Here is a tiny trained network, its code and every weight. The questions are about switching its units off for an input and a class, where a switched-off unit gives its printed mean instead of its output.

import numpy as np


def w(rows, s, z=0):
    codes = np.array(rows[::2]) - 128.0
    scale = np.full(codes.shape[1], s)
    scale[-1] = z or s
    return codes * scale


def norm(h):
    return h / np.sqrt((h * h).mean(-1, keepdims=True) + 1e-5)


def f(y):
    return np.maximum(y, 0)


def log_softmax(a):
    a = a - a.max(-1, keepdims=True)
    return a - np.log(np.exp(a).sum(-1, keepdims=True))


def net(x, mask):
    res = np.array(x, float).reshape(1, 7) / 4 @ E
    u = 0
    for l in range(3):
        y = f(norm(res) @ A[l][:, :-1].T + A[l][:, -1])
        res = res + np.where(mask[u : u + 6], y, B[l][:, -1]) @ B[l][:, :-1]
        u += 6
    return log_softmax(norm(res)[-1] @ U[:, :-1].T + U[:, -1])


A, B = {}, {}
E = w([
[98,48,84,255,50,100,105,136],'x0',
[27,173,90,99,146,29,183,198],'x1',
[135,136,103,121,125,122,140,141],'x2',
[151,87,40,116,217,132,102,195],'x3',
[59,121,76,105,113,142,99,47],'x4',
[131,99,129,91,62,85,126,141],'x5',
[100,107,191,142,146,151,87,98],'x6',
],0.0068)
A[0] = w([
[59,183,122,179,185,97,124,117,122],'0.n1',
[147,132,175,147,86,168,176,254,131],'0.n2',
[160,77,82,78,136,125,119,158,252],'0.n3',
[162,193,148,97,156,93,109,77,56],'0.n4',
[121,68,86,16,17,113,111,118,148],'0.n5',
[173,91,111,175,132,180,145,64,105],'0.n6',
],0.0093,0.0022)
B[0] = w([
[150,160,146,110,79,104,191,139,227],'0.n1',
[88,137,125,130,198,254,115,131,242],'0.n2',
[83,100,197,110,118,71,53,39,239],'0.n3',
[113,188,85,129,46,176,66,169,206],'0.n4',
[133,140,189,169,205,199,155,126,253],'0.n5',
[190,181,100,88,138,98,208,162,234],'0.n6',
],0.0095,0.0047)
A[1] = w([
[102,154,98,132,131,121,140,72,182],'1.n1',
[136,137,107,63,139,138,104,152,117],'1.n2',
[118,109,137,130,166,114,123,108,9],'1.n3',
[106,117,159,129,161,126,148,150,89],'1.n4',
[93,157,149,143,119,171,151,76,254],'1.n5',
[131,109,99,254,97,116,112,142,141],'1.n6',
],0.015,0.00069)
B[1] = w([
[171,72,86,161,186,219,151,255,177],'1.n1',
[108,194,101,148,56,158,86,148,194],'1.n2',
[141,133,201,180,77,130,36,193,159],'1.n3',
[111,124,50,159,97,89,199,190,184],'1.n4',
[145,109,71,138,126,97,72,212,255],'1.n5',
[67,238,134,23,92,177,43,117,204],'1.n6',
],0.0077,0.0086)
A[2] = w([
[51,94,145,56,129,79,166,177,103],'2.n1',
[160,154,118,201,107,147,200,175,122],'2.n2',
[153,161,106,164,71,111,78,230,251],'2.n3',
[208,70,96,125,104,201,135,18,188],'2.n4',
[177,125,52,167,74,201,245,195,104],'2.n5',
[27,103,79,115,107,67,254,122,160],'2.n6',
],0.0089,0.0021)
B[2] = w([
[228,112,195,88,106,132,129,111,156],'2.n1',
[140,11,104,164,117,85,112,89,171],'2.n2',
[108,86,129,176,182,74,129,73,249],'2.n3',
[215,148,93,196,107,45,209,189,147],'2.n4',
[70,74,235,93,101,164,116,74,197],'2.n5',
[254,142,150,128,109,129,183,107,156],'2.n6',
],0.009,0.015)
U = w([
[96,244,92,81,60,124,107,142,190],'0',
[123,103,140,155,138,115,129,125,174],'1',
[202,164,110,152,81,83,223,109,126],'2',
[109,123,115,156,129,70,109,94,133],'3',
[99,53,75,131,162,187,156,212,5],'4',
[113,130,114,142,130,91,123,94,123],'5',
],0.011,0.0024)

Each question gives the input, the list of numbers given to net, and the class t.
The units are the neurons (one row each of A and B). Each row of codes is followed by its name. A weight is (code - 128) times the scale printed after its matrix; where a second scale follows, it is the last column's (A, B and U).
mask holds one flag per neuron, layer by layer. A switched-off neuron (its flag False) gives its mean, the last column of its row in B, instead of its output. The means were averaged over made-up inputs and are rounded, as every weight is.
A unit's drop is (log p(t) with every unit on - log p(t) with that unit switched off) / (log p(t) with every unit on - log p(t) with every unit switched off).
The circuit of an input: a set's keep is (log p(t) with only the set's units on - log p(t) with every unit switched off) / (log p(t) with every unit on - log p(t) with every unit switched off). Starting from the 12 units with the biggest drops (on a tie, the unit counted first), units are removed one at a time, each time the one whose removal leaves the highest keep (on an exact tie, the one counted first), for as long as the keep stays at least 0.8.
units of the circuit, in order: the units of the circuit, biggest drop first
unit that matters most: the unit with the biggest drop
top k neurons: the k neurons with the biggest drops, biggest first
k most important neurons of layer l: the k neurons of layer l with the biggest drops, biggest first
input [3,-2,1,2,0,-2,8], class 0: 3 most important neurons of layer 0 => [0.n5 0.n2 0.n3]
input [0,-3,1,7,-1,-4,-2], class 3: units of the circuit, in order => [0.n3 1.n1]
input [-6,-4,5,8,0,-7,-8], class 3: unit that matters most => 1.n6
input [4,7,2,2,5,-2,3], class 2: top 2 neurons => [0.n1 2.n6]
input [-2,5,4,-1,6,-2,-4], class 4: top 3 neurons => [1.n1 0.n6 0.n5]
input [-7,5,0,3,-3,7,-3], class 0: 3 most important neurons of layer 1 => [1.n2 1.n5 1.n1]
input [-3,2,4,-2,-4,-2,-6], class 4: top 2 neurons => [0.n2 1.n6]
input [3,4,5,-6,-7,-3,-5], class 4: top 2 neurons => [0.n2 0.n3]
input [8,1,-5,-1,-6,-4,0], class 0: top 2 neurons => [1.n6 0.n5]
input [2,8,-6,-4,8,-4,-1], class 2: units of the circuit, in order => [0.n1 2.n6]
input [-6,8,-3,-8,-1,0,-5], class 2: top 2 neurons => [1.n6 2.n6]
input [4,-7,3,-5,-5,-6,2], class 2: top 4 neurons => [0.n6 2.n4 1.n4 1.n1]
input [4,8,-6,-2,8,3,1], class 2: 2 most important neurons of layer 0 => [0.n1 0.n2]
input [-6,1,-4,0,0,3,-6], class 0: unit that matters most => 0.n4
input [-2,-1,4,-8,0,-2,-6], class 3: units of the circuit, in order => [2.n3 1.n5]
input [2,-5,3,1,4,0,6], class 2: units of the circuit, in order => [0.n6 2.n4]
input [-2,6,2,4,1,4,-1], class 2: units of the circuit, in order => [2.n6 1.n5]
input [-1,5,1,-3,7,-1,-8], class 4: 2 most important neurons of layer 1 => [1.n1 1.n5]
input [1,-8,-3,6,1,2,6], class 2: top 2 neurons => [2.n4 0.n6]
input [0,5,-3,7,-5,1,-6], class 3: unit that matters most => 0.n3
input [6,8,7,-5,3,-1,-2], class 2: top 2 neurons => [2.n6 0.n2]
input [7,5,3,-6,-1,1,-5], class 0: top 2 neurons => [1.n6 0.n6]
input [-2,5,2,0,-4,6,-5], class 1: top 2 neurons => [0.n2 0.n5]
input [-2,-7,-1,-7,3,3,0], class 2: top 2 neurons => [2.n4 1.n4]
input [8,6,7,5,5,5,3], class 0: 2 most important neurons of layer 2 => [2.n2 2.n5]
input [1,2,8,8,-6,2,-3], class 3: 2 most important neurons of layer 0 => [0.n3 0.n5]
input [3,-2,4,-2,6,-5,-8], class 4: unit that matters most => 1.n1
input [-5,-7,-2,2,-4,-3,4], class 2: 4 most important neurons of layer 1 => [1.n6 1.n5 1.n1 1.n3]
input [-6,7,5,-4,-1,-5,1], class 2: 2 most important neurons of layer 0 => [0.n1 0.n2]
input [-8,-1,8,-1,4,-6,5], class 0: 2 most important neurons of layer 0 => [0.n4 0.n5]
